Here is a tiny trained network, its code and every weight. The questions are about switching its units off for an input and a class, where a switched-off unit gives its printed mean instead of its output.

import numpy as np


def w(rows, s, z=0):
    codes = np.array(rows[::2]) - 128.0
    scale = np.full(codes.shape[1], s)
    scale[-1] = z or s
    return codes * scale


def norm(h):
    return h / np.sqrt((h * h).mean(-1, keepdims=True) + 1e-5)


def f(y):
    return y / 2 * (1 + np.tanh(0.7978845608 * (y + 0.044715 * y**3)))


def log_softmax(a):
    a = a - a.max(-1, keepdims=True)
    return a - np.log(np.exp(a).sum(-1, keepdims=True))


def net(x, mask):
    res = np.array(x, float).reshape(1, 7) / 4 @ E
    u = 0
    for l in range(2):
        y = f(norm(res) @ A[l][:, :-1].T + A[l][:, -1])
        res = res + np.where(mask[u : u + 14], y, B[l][:, -1]) @ B[l][:, :-1]
        u += 14
    return log_softmax(norm(res)[-1] @ U[:, :-1].T + U[:, -1])


A, B = {}, {}
E = w([
[149,250,34,124,126,122,148],'x0',
[91,145,106,122,2,122,138],'x1',
[125,129,128,129,129,132,129],'x2',
[131,127,126,126,126,124,127],'x3',
[167,126,196,14,107,186,185],'x4',
[126,128,126,126,130,127,130],'x5',
[126,127,129,126,129,128,128],'x6',
],0.0073)
A[0] = w([
[93,112,116,158,59,116,87,37],'L0N0',
[178,191,109,85,166,121,135,131],'L0N1',
[105,164,80,101,73,118,175,79],'L0N2',
[77,89,113,145,39,84,99,23],'L0N3',
[126,197,27,157,178,110,163,84],'L0N4',
[97,109,127,129,139,129,63,51],'L0N5',
[112,106,115,226,186,65,50,212],'L0N6',
[160,102,158,154,91,150,101,81],'L0N7',
[177,107,144,47,142,184,136,86],'L0N8',
[100,164,41,206,157,91,71,123],'L0N9',
[71,103,102,142,35,83,76,5],'L0N10',
[128,41,218,87,110,177,156,134],'L0N11',
[99,159,99,111,2,167,165,193],'L0N12',
[176,213,118,62,112,160,214,4],'L0N13',
],0.0076,0.0039)
B[0] = w([
[94,133,82,173,155,120,183,141],'L0N0',
[131,146,111,175,165,193,156,172],'L0N1',
[152,104,113,106,74,145,66,160],'L0N2',
[59,162,52,166,179,142,215,155],'L0N3',
[160,164,229,174,97,82,145,189],'L0N4',
[137,105,102,118,150,150,101,127],'L0N5',
[103,38,128,46,131,157,50,254],'L0N6',
[106,171,80,126,141,102,152,132],'L0N7',
[152,166,115,196,153,71,120,183],'L0N8',
[170,140,233,113,112,57,136,210],'L0N9',
[94,143,87,200,172,149,253,155],'L0N10',
[123,148,155,149,123,33,101,243],'L0N11',
[95,108,101,46,58,96,40,225],'L0N12',
[157,98,76,153,162,225,149,190],'L0N13',
],0.0068,0.007)
A[1] = w([
[124,134,49,80,16,90,219,104],'L1N0',
[129,79,167,119,56,78,49,135],'L1N1',
[213,156,111,165,182,247,205,76],'L1N2',
[110,134,86,95,84,185,126,97],'L1N3',
[66,101,43,201,192,198,254,85],'L1N4',
[189,145,229,195,195,66,141,89],'L1N5',
[99,35,155,45,140,113,112,101],'L1N6',
[204,166,199,146,139,133,88,106],'L1N7',
[30,47,104,240,181,118,252,65],'L1N8',
[116,136,182,180,166,149,164,3],'L1N9',
[106,151,139,122,52,53,102,112],'L1N10',
[170,129,212,185,171,62,144,101],'L1N11',
[105,152,68,53,80,250,117,110],'L1N12',
[113,196,163,133,26,48,184,106],'L1N13',
],0.0075,0.0058)
B[1] = w([
[181,109,227,127,177,115,96,185],'L1N0',
[90,128,46,135,179,115,189,254],'L1N1',
[2,39,53,177,194,34,195,176],'L1N2',
[156,135,184,200,119,149,128,140],'L1N3',
[79,196,85,244,188,189,246,158],'L1N4',
[196,185,164,112,27,219,102,214],'L1N5',
[92,147,52,128,171,88,159,207],'L1N6',
[113,151,110,148,107,177,178,178],'L1N7',
[231,235,191,210,97,238,225,153],'L1N8',
[162,113,160,138,92,93,120,117],'L1N9',
[110,96,78,131,205,141,152,191],'L1N10',
[192,184,179,132,14,207,114,199],'L1N11',
[166,189,210,206,105,176,150,171],'L1N12',
[53,13,84,49,253,62,93,185],'L1N13',
],0.008,0.0074)
U = w([
[43,40,88,39,221,13,52,169],'0',
[226,218,219,87,15,202,56,204],'1',
[69,181,106,233,194,178,246,3],'2',
],0.013,0.0039)

Each question gives the input, the list of numbers given to net, and the class t.
The units are the neurons (one row each of A and B). Each row of codes is followed by its name. A weight is (code - 128) times the scale printed after its matrix; where a second scale follows, it is the last column's (A, B and U).
mask holds one flag per neuron, layer by layer. A switched-off neuron (its flag False) gives its mean, the last column of its row in B, instead of its output. The means were averaged over made-up inputs and are rounded, as every weight is.
A unit's drop is (log p(t) with every unit on - log p(t) with that unit switched off) / (log p(t) with every unit on - log p(t) with every unit switched off).
most important unit: the unit with the biggest drop
k most important neurons: the k neurons with the biggest drops, biggest first
top k neurons in layer l: the k neurons of layer l with the biggest drops, biggest first
drop of u: that unit's drop, to one decimal
input [-7,1,0,0,7,6,-8], class 0: 3 most important neurons -> [L1N13, L0N1, L0N13]
input [-8,-2,4,1,1,-7,-8], class 1: 2 most important neurons -> [L0N12, L1N11]
input [3,1,2,-4,-4,-7,-8], class 0: most important unit -> L1N13
input [1,4,-5,-3,3,8,2], class 1: top 2 neurons in layer 0 -> [L0N13, L0N9]
input [0,-3,2,-5,-7,0,2], class 0: top 2 neurons in layer 0 -> [L0N6, L0N8]
input [-8,1,8,6,-7,-3,8], class 2: top 2 neurons in layer 0 -> [L0N12, L0N10]
input [-8,2,3,6,-8,-3,8], class 2: top 3 neurons in layer 0 -> [L0N10, L0N12, L0N3]
input [4,-1,6,5,-8,0,-5], class 1: 2 most important neurons -> [L0N9, L0N12]
input [-2,-1,-3,-8,1,4,-6], class 1: 3 most important neurons -> [L0N12, L1N5, L1N11]
input [7,-1,-8,-1,0,-4,-3], class 1: top 2 neurons in layer 0 -> [L0N4, L0N9]
input [0,-6,5,5,4,-8,-3], class 1: drop of L1N5 -> 0.1
input [0,6,-2,6,4,-3,-1], class 0: drop of L0N12 -> 0.1
input [8,2,-8,-5,-3,2,0], class 0: drop of L1N13 -> 1.7
input [6,2,-8,-4,-4,7,-4], class 0: top neuron in layer 1 -> [L1N13]
